Rows and roughly how far along a hidden order each lies, from 0 to 30:
(in the rows, 100 means zero)
[ 82 101 111 122  93  96  98 105  99 104 105  87 114 100  83  66 124 111
  97 102 150 100  98  87  95  97 100  97  98 124 106  99  87  74  89 104
 151 134 103 101  94  53 102 112 106  99  93  98 132 131] => 0
[130  97  87 111  86 129  86 112 119 101  99 133  99 103  96 131  98 124
  93 100 105  73  56 106 108 100  98 101  76  80 103  99  93 108  90 104
  45  46  93 123 101  98 102 111 111  81 135  97 102 106] => 24
[ 85  99  99 101  78 107  97 109  55 129 107  95  72  91 105 108 156 131
  94  95 134  88  97  90 100 108  86  91  78 110  99  82  70  91  11 106
 103 100 100 103  95  95 104  75  99  79 106 118 118 145] => 8
[ 32 104  94 193  64 108  98  75  89 106  69 123 161  97  64 164  33  61
 125  93 120 119 100  97 102 110 102 110 127 105  92 124 108  96  59 112
  65 110 101 109  98 128 117  64  98  90  75  55 120  95] => 6
[ 69  99  97 108  87 102  88  97 102 140  79  97  80  99  92  58  70  51
  95  94 121 110 149  85 101 121 136 140  83  98  85 117  99 129  82 112
  87 116 102  99 127  97  97  80 118  96  84  95 103  96] => 5
[101  98 100 110  87 141  98 105 103 108 119  97 136 107  68 111  97 120
  83  97 124  99  85 100  81  94 101  92 116  96 109  97 102  85  90 107
  82  84 135 103  89 118 103 132 111  94 101  83 110  92] => 11
[100 105  98  73 101 145  78  91 110 109  94  93  76 100 109 107 117  82
  97 120 112  95 118  97  98 114  98 101  83 100 102 115 107  92  94 112
 100  64 102 107 114  96 103  92 107  89 101 109 103  87] => 12
[ 94  98 106 103  79 123  99 105  99 118 111  95 112 101  93 108 104 116
  83 101 114 100  94 100 100  98 103  93 110  97  98 109 109  93  83 108
  97  98 118  86  89  98 102 101 107  91  90  96 107  97] => 13
[118  97 105  50 111  97 101 114  21  97 102  63  53 100 123 101  97 110
  84  86 113 103 123  91  92  90  94 111 101 100  95  98  95 101  91 102
 122 126  95  86  85  94  80 102  96 111  90 128 108  79] => 16
[ 91  94  81 106  93 105  91 104  88  58  99 124  55  94  96 110 108 126
  89 107 116  99  61 100 100 106 100  33  99  97  93  78  87  97  87 111
  32  58  64 142 100  69 103  79 101  97 121 104 108  79] => 30
[ 82  97  99  62  98 102  97 104 121 129  88  90  79 105  97  55  77 113
  90 110 108 105 100  94  93 106 123 140  97  97  95  98 131 114  99 123
  86 115  90 106  75 124  91 103 108 109  92 105  87  84] => 13
